Below are the code and all the weights of a small trained network. Each question names an input and a class and asks about switching units off, where a switched-off unit gives its printed mean instead of its output.

import numpy as np


def w(rows, s, z=0):
    codes = np.array(rows[::2]) - 128.0
    scale = np.full(codes.shape[1], s)
    scale[-1] = z or s
    return codes * scale


def norm(h):
    return h / np.sqrt((h * h).mean(-1, keepdims=True) + 1e-5)


def f(y):
    return y / 2 * (1 + np.tanh(0.7978845608 * (y + 0.044715 * y**3)))


def log_softmax(a):
    a = a - a.max(-1, keepdims=True)
    return a - np.log(np.exp(a).sum(-1, keepdims=True))


def net(x, mask):
    res = np.array(x, float).reshape(1, 8) / 4 @ E
    u = 0
    for l in range(3):
        y = f(norm(res) @ A[l][:, :-1].T + A[l][:, -1])
        res = res + np.where(mask[u : u + 11], y, B[l][:, -1]) @ B[l][:, :-1]
        u += 11
    return log_softmax(norm(res)[-1] @ U[:, :-1].T + U[:, -1])


A, B = {}, {}
E = w([
[77,102,124,200],'x0',
[158,34,141,87],'x1',
[162,49,149,126],'x2',
[99,187,255,125],'x3',
[48,106,95,66],'x4',
[67,90,115,107],'x5',
[51,40,163,195],'x6',
[152,144,195,188],'x7',
],0.0075)
A[0] = w([
[116,170,169,170,153],'0.n0',
[40,95,133,175,133],'0.n1',
[57,153,156,90,187],'0.n2',
[119,173,139,3,146],'0.n3',
[129,54,155,108,51],'0.n4',
[86,194,141,8,164],'0.n5',
[91,94,212,82,82],'0.n6',
[67,143,74,146,3],'0.n7',
[227,116,113,152,242],'0.n8',
[111,120,134,46,226],'0.n9',
[95,155,175,45,31],'0.n10',
],0.012,0.0038)
B[0] = w([
[127,147,209,149,198],'0.n0',
[150,200,98,58,199],'0.n1',
[158,179,58,169,205],'0.n2',
[230,115,22,166,235],'0.n3',
[128,62,147,15,152],'0.n4',
[240,113,3,186,254],'0.n5',
[64,165,77,66,180],'0.n6',
[35,104,13,157,139],'0.n7',
[129,193,102,19,226],'0.n8',
[205,157,60,119,211],'0.n9',
[152,206,9,166,166],'0.n10',
],0.0075,0.0059)
A[1] = w([
[244,156,94,131,189],'1.n0',
[48,93,120,110,158],'1.n1',
[115,12,137,150,96],'1.n2',
[128,158,118,254,95],'1.n3',
[125,123,132,158,2],'1.n4',
[142,28,141,119,80],'1.n5',
[130,103,122,175,11],'1.n6',
[158,144,94,203,199],'1.n7',
[199,128,226,137,74],'1.n8',
[208,151,143,226,156],'1.n9',
[153,154,218,131,46],'1.n10',
],0.0092,0.0067)
B[1] = w([
[96,157,171,59,254],'1.n0',
[128,137,126,19,140],'1.n1',
[77,65,169,65,126],'1.n2',
[96,99,247,183,151],'1.n3',
[103,146,34,127,111],'1.n4',
[90,2,137,111,126],'1.n5',
[94,111,71,132,111],'1.n6',
[81,129,214,125,203],'1.n7',
[64,118,78,111,141],'1.n8',
[97,130,169,43,189],'1.n9',
[70,166,54,172,134],'1.n10',
],0.0083,0.0091)
A[2] = w([
[170,116,158,118,2],'2.n0',
[127,179,93,83,124],'2.n1',
[211,145,174,89,43],'2.n2',
[115,159,30,184,120],'2.n3',
[204,157,174,93,89],'2.n4',
[87,147,223,146,83],'2.n5',
[129,189,94,49,207],'2.n6',
[77,34,190,168,26],'2.n7',
[194,102,183,93,216],'2.n8',
[150,54,156,254,15],'2.n9',
[125,157,122,113,76],'2.n10',
],0.0083,0.0052)
B[2] = w([
[216,128,42,107,110],'2.n0',
[74,127,123,159,175],'2.n1',
[104,129,120,61,139],'2.n2',
[127,93,77,243,154],'2.n3',
[79,148,118,91,157],'2.n4',
[121,198,180,182,160],'2.n5',
[45,140,150,151,254],'2.n6',
[114,178,73,18,125],'2.n7',
[73,113,135,57,191],'2.n8',
[254,198,153,71,118],'2.n9',
[98,130,131,96,126],'2.n10',
],0.0096,0.0079)
U = w([
[150,85,142,226,6],'0',
[97,239,216,229,168],'1',
[148,208,97,18,231],'2',
[21,107,30,223,162],'3',
[122,3,112,51,139],'4',
[55,217,178,122,153],'5',
[215,224,11,172,163],'6',
[218,62,161,197,1],'7',
],0.012,0.0097)

Each question gives the input, the list of numbers given to net, and the class t.
The units are the neurons (one row each of A and B). Each row of codes is followed by its name. A weight is (code - 128) times the scale printed after its matrix; where a second scale follows, it is the last column's (A, B and U).
mask holds one flag per neuron, layer by layer. A switched-off neuron (its flag False) gives its mean, the last column of its row in B, instead of its output. The means were averaged over made-up inputs and are rounded, as every weight is.
A unit's drop is (log p(t) with every unit on - log p(t) with that unit switched off) / (log p(t) with every unit on - log p(t) with every unit switched off).
The circuit of an input: a set's keep is (log p(t) with only the set's units on - log p(t) with every unit switched off) / (log p(t) with every unit on - log p(t) with every unit switched off). Starting from the 12 units with the biggest drops (on a tie, the unit counted first), units are removed one at a time, each time the one whose removal leaves the highest keep (on an exact tie, the one counted first), for as long as the keep stays at least 0.8.
circuit, biggest first: the units of the circuit, biggest drop first
most important unit: the unit with the biggest drop
top k neurons: the k neurons with the biggest drops, biggest first
top k neurons in layer l: the k neurons of layer l with the biggest drops, biggest first
drop of u: that unit's drop, to one decimal
input [8,8,-5,-2,7,-5,5,6], class 2: circuit, biggest first	(0.n1)
input [7,-8,5,-7,-8,8,-3,-1], class 1: circuit, biggest first	(1.n7; 1.n3; 0.n3)
input [-2,2,-5,-3,-4,-6,-3,5], class 5: circuit, biggest first	(0.n5; 0.n3)
input [8,-5,5,0,-6,5,-6,-8], class 3: top 3 neurons	(1.n0; 0.n7; 1.n9)
input [0,1,-1,-5,2,5,1,1], class 4: circuit, biggest first	(0.n10; 0.n2; 2.n5)
input [-4,-3,-8,3,2,2,-4,3], class 6: top 3 neurons in layer 0	(0.n5; 0.n3; 0.n10)
input [8,-7,0,-1,0,2,-5,-2], class 1: top 2 neurons in layer 0	(0.n8; 0.n6)
input [1,3,-7,-6,-7,1,-2,-7], class 3: top 2 neurons in layer 0	(0.n1; 0.n0)
input [-3,3,8,6,8,3,-2,4], class 6: top 2 neurons	(0.n10; 0.n6)
input [-7,-5,-7,-5,7,8,2,2], class 3: top 2 neurons in layer 0	(0.n7; 0.n8)
input [5,8,0,3,-2,6,6,6], class 2: top 2 neurons in layer 2	(2.n7; 2.n3)
input [7,-5,-5,-5,-4,-5,3,-3], class 1: drop of 1.n3	0.2
input [0,2,0,-1,-8,3,5,5], class 5: drop of 0.n8	0.0
input [6,0,-6,0,5,-8,-2,2], class 1: drop of 2.n5	0.1
input [-4,3,1,-8,-3,-6,1,4], class 2: most important unit	0.n8
input [3,-7,-5,-6,2,-6,-8,2], class 5: top 2 neurons in layer 2	(2.n6; 2.n1)
